Below are the code and all the weights of a small trained network. Each question names an input and a target symbol and asks about switching units off, where a switched-off unit gives its printed mean instead of its output.

import numpy as np


def w(rows, s, z=0):
    codes = np.array(rows[::2]) - 128.0
    scale = np.full(codes.shape[1], s)
    scale[-1] = z or s
    return codes * scale


def norm(h):
    return h / np.sqrt((h * h).mean(-1, keepdims=True) + 1e-5)


def f(y):
    return y / 2 * (1 + np.tanh(0.7978845608 * (y + 0.044715 * y**3)))


def softmax(a):
    e = np.exp(a - a.max(-1, keepdims=True))
    return e / e.sum(-1, keepdims=True)


def log_softmax(a):
    a = a - a.max(-1, keepdims=True)
    return a - np.log(np.exp(a).sum(-1, keepdims=True))


def net(x, mask):
    ids = ['αβγδεζηθμτφω'.index(c) for c in x.split()]
    T = len(ids)
    res = E[ids] + P[:T]
    u = 0
    for l in range(2):
        r = norm(res)
        for j in range(3):
            rows = slice(3 * j, 3 * j + 3)
            q, k, v = (r @ M[l][rows].T for M in (Q, K, V))
            z = softmax(np.where(np.tri(T) > 0, q @ k.T / 3**0.5, -1e9)) @ v
            o = O[l][rows]
            res = res + np.where(mask[u + j], z, o[:, -1]) @ o[:, :-1]
        u += 3
        y = f(norm(res) @ A[l][:, :-1].T + A[l][:, -1])
        res = res + np.where(mask[u : u + 16], y, B[l][:, -1]) @ B[l][:, :-1]
        u += 16
    return log_softmax(norm(res)[-1] @ U[:, :-1].T + U[:, -1])


Q, K, V, O, A, B = {}, {}, {}, {}, {}, {}
E = w([
[161,118,177],'α',
[125,110,37],'β',
[95,117,115],'γ',
[161,130,137],'δ',
[87,185,106],'ε',
[129,106,196],'ζ',
[93,197,147],'η',
[162,161,170],'θ',
[158,97,36],'μ',
[172,124,185],'τ',
[108,196,255],'φ',
[58,162,113],'ω',
],0.016)
P = w([
[252,182,29],'0',
[229,159,41],'1',
[222,146,39],'2',
[212,129,37],'3',
[206,126,32],'4',
[200,138,30],'5',
[209,147,30],'6',
],0.0031)
Q[0] = w([
[136,170,52],'0.h1',
[116,251,161],'0.h1',
[179,111,175],'0.h1',
[74,234,108],'0.h2',
[175,168,128],'0.h2',
[67,219,113],'0.h2',
[127,109,217],'0.h3',
[91,143,134],'0.h3',
[136,190,2],'0.h3',
],0.0097)
K[0] = w([
[150,196,71],'0.h1',
[190,117,70],'0.h1',
[142,166,165],'0.h1',
[85,206,245],'0.h2',
[45,139,52],'0.h2',
[15,254,222],'0.h2',
[72,236,172],'0.h3',
[177,89,175],'0.h3',
[94,59,14],'0.h3',
],0.0077)
V[0] = w([
[95,154,171],'0.h1',
[219,141,2],'0.h1',
[141,166,23],'0.h1',
[158,195,53],'0.h2',
[102,123,113],'0.h2',
[132,51,6],'0.h2',
[100,95,83],'0.h3',
[73,139,211],'0.h3',
[169,110,64],'0.h3',
],0.0042)
O[0] = w([
[245,68,59,123],'0.h1',
[112,104,188,221],'0.h1',
[48,70,113,110],'0.h1',
[169,162,173,232],'0.h2',
[20,109,152,73],'0.h2',
[125,219,27,8],'0.h2',
[117,64,85,23],'0.h3',
[186,203,163,77],'0.h3',
[254,18,180,155],'0.h3',
],0.0033,0.0018)
A[0] = w([
[119,117,146,104],'0.n1',
[106,115,82,58],'0.n2',
[187,66,116,66],'0.n3',
[111,167,146,52],'0.n4',
[148,106,129,122],'0.n5',
[128,137,148,115],'0.n6',
[98,133,129,106],'0.n7',
[126,127,129,136],'0.n8',
[78,68,164,249],'0.n9',
[139,143,4,31],'0.n10',
[97,49,93,105],'0.n11',
[137,130,108,153],'0.n12',
[121,178,95,168],'0.n13',
[117,77,169,53],'0.n14',
[119,140,113,99],'0.n15',
[133,183,109,120],'0.n16',
],0.012,0.0017)
B[0] = w([
[189,184,117,115],'0.n1',
[190,150,182,113],'0.n2',
[97,191,104,251],'0.n3',
[167,105,144,158],'0.n4',
[107,253,41,165],'0.n5',
[158,108,74,175],'0.n6',
[71,149,186,92],'0.n7',
[128,129,127,127],'0.n8',
[230,161,134,117],'0.n9',
[3,49,87,238],'0.n10',
[149,18,161,132],'0.n11',
[93,111,138,142],'0.n12',
[97,90,158,195],'0.n13',
[153,235,130,122],'0.n14',
[127,155,198,105],'0.n15',
[122,48,135,218],'0.n16',
],0.0033,0.002)
Q[1] = w([
[43,126,120],'1.h1',
[67,95,134],'1.h1',
[160,94,150],'1.h1',
[47,133,52],'1.h2',
[132,158,130],'1.h2',
[44,6,30],'1.h2',
[169,172,156],'1.h3',
[45,74,102],'1.h3',
[105,127,148],'1.h3',
],0.014)
K[1] = w([
[81,154,221],'1.h1',
[130,209,198],'1.h1',
[169,101,136],'1.h1',
[174,102,2],'1.h2',
[143,181,173],'1.h2',
[145,55,33],'1.h2',
[123,67,26],'1.h3',
[117,135,196],'1.h3',
[136,154,184],'1.h3',
],0.013)
V[1] = w([
[84,98,254],'1.h1',
[134,54,164],'1.h1',
[211,192,100],'1.h1',
[154,67,149],'1.h2',
[167,160,91],'1.h2',
[233,109,76],'1.h2',
[71,174,215],'1.h3',
[96,168,152],'1.h3',
[115,36,149],'1.h3',
],0.0067)
O[1] = w([
[145,167,231,96],'1.h1',
[186,84,175,103],'1.h1',
[70,119,119,253],'1.h1',
[165,88,154,133],'1.h2',
[177,165,89,162],'1.h2',
[254,138,63,188],'1.h2',
[90,95,121,112],'1.h3',
[38,186,197,121],'1.h3',
[180,62,136,69],'1.h3',
],0.0051,0.0042)
A[1] = w([
[171,53,134,93],'1.n1',
[85,49,129,136],'1.n2',
[161,120,128,30],'1.n3',
[133,193,49,198],'1.n4',
[172,103,123,77],'1.n5',
[85,46,116,189],'1.n6',
[198,62,75,132],'1.n7',
[123,113,146,92],'1.n8',
[185,178,163,161],'1.n9',
[61,17,81,249],'1.n10',
[139,136,149,125],'1.n11',
[214,27,99,217],'1.n12',
[225,124,38,228],'1.n13',
[118,234,109,220],'1.n14',
[80,102,190,97],'1.n15',
[143,130,2,144],'1.n16',
],0.0094,0.002)
B[1] = w([
[115,177,112,131],'1.n1',
[209,166,170,129],'1.n2',
[158,118,120,130],'1.n3',
[141,39,123,187],'1.n4',
[117,146,87,140],'1.n5',
[195,198,135,135],'1.n6',
[78,188,138,171],'1.n7',
[92,188,155,119],'1.n8',
[102,114,101,225],'1.n9',
[191,254,77,163],'1.n10',
[105,120,91,139],'1.n11',
[52,208,155,187],'1.n12',
[114,97,99,254],'1.n13',
[93,81,150,207],'1.n14',
[78,163,92,128],'1.n15',
[55,47,177,180],'1.n16',
],0.0074,0.0068)
U = w([
[126,129,65,100],'α',
[127,183,13,41],'β',
[183,222,120,144],'γ',
[70,17,100,157],'δ',
[98,189,124,61],'ε',
[206,137,227,200],'ζ',
[32,136,196,154],'η',
[246,70,84,206],'θ',
[117,114,107,1],'μ',
[190,159,120,134],'τ',
[102,126,216,160],'φ',
[111,161,142,61],'ω',
],0.013,0.0031)

Each question gives the input, a string of symbols that net reads in full, and the target symbol t.
The units are the heads (3 rows each of Q, K, V and O) and the neurons (one row each of A and B). Each row of codes is followed by its name. A weight is (code - 128) times the scale printed after its matrix; where a second scale follows, it is the last column's (O, A, B and U).
mask holds one flag per unit, layer by layer, with each layer's heads first. A switched-off unit (its flag False) gives its mean, the last column of its rows in O or B, instead of its output. The means were averaged over made-up inputs and are rounded, as every weight is.
A unit's drop is (log p(t) with every unit on - log p(t) with that unit switched off) / (log p(t) with every unit on - log p(t) with every unit switched off).
The circuit of an input: a set's keep is (log p(t) with only the set's units on - log p(t) with every unit switched off) / (log p(t) with every unit on - log p(t) with every unit switched off). Starting from the 12 units with the biggest drops (on a tie, the unit counted first), units are removed one at a time, each time the one whose removal leaves the highest keep (on an exact tie, the one counted first), for as long as the keep stays at least 0.8.
units of the circuit, in order: the units of the circuit, biggest drop first
unit that matters most: the unit with the biggest drop
k most important neurons: the k neurons with the biggest drops, biggest first
k most important neurons of layer l: the k neurons of layer l with the biggest drops, biggest first
which heads matter: for each layer, one digit per head in row order, 1 if its drop is at least 0.15 and else 0, layers parted by /
drop when u is switched off: that unit's drop, to one decimal
input δ ζ θ θ θ τ, target δ: units of the circuit, in order => [1.h1 0.n3]
input δ θ θ γ, target γ: unit that matters most => 0.n11
input ζ η τ, target η: units of the circuit, in order => [1.h2 1.n4]
input ω φ ζ θ, target φ: 2 most important neurons => [1.n13 0.n10]
input ε β θ α, target β: which heads matter => 000 / 001
input τ ζ τ μ θ θ ε, target γ: which heads matter => 001 / 000
input θ α θ θ ζ, target ζ: which heads matter => 011 / 100
input θ θ θ η ε ζ θ, target η: which heads matter => 000 / 010
input ε ζ θ θ γ α, target γ: which heads matter => 000 / 100
input γ θ ε ζ, target γ: 2 most important neurons of layer 1 => [1.n16 1.n12]
input δ ω η α η ε, target η: which heads matter => 100 / 101
input μ θ ε, target γ: which heads matter => 101 / 000
input η γ δ θ, target δ: which heads matter => 010 / 000
input θ θ θ θ ε θ, target θ: 2 most important neurons of layer 0 => [0.n10 0.n11]
input ε ω θ θ θ α, target θ: units of the circuit, in order => [1.n16]
input ε θ γ θ τ, target γ: which heads matter => 000 / 100
input β τ ζ τ, target β: which heads matter => 010 / 000
input θ ζ ζ ε θ φ γ, target γ: which heads matter => 000 / 000
input δ θ ε θ θ ε, target δ: which heads matter => 010 / 010
input β τ ζ θ θ θ, target β: which heads matter => 110 / 001
input ζ η δ α θ ε, target δ: which heads matter => 000 / 010
input δ ζ γ ζ ζ, target γ: most important neuron of layer 1 => [1.n12]
input τ δ θ ζ τ, target δ: 3 most important neurons => [0.n3 1.n10 0.n5]
input θ β θ, target β: 4 most important neurons => [1.n12 1.n7 0.n10 1.n13]
input ε θ ζ, target ζ: 2 most important neurons of layer 1 => [1.n16 1.n10]
input γ φ ζ θ, target ζ: 2 most important neurons => [0.n10 1.n10]
input δ α θ θ θ θ, target δ: unit that matters most => 1.h1
input θ φ θ η θ ε, target η: drop when 1.n6 is switched off => -0.1
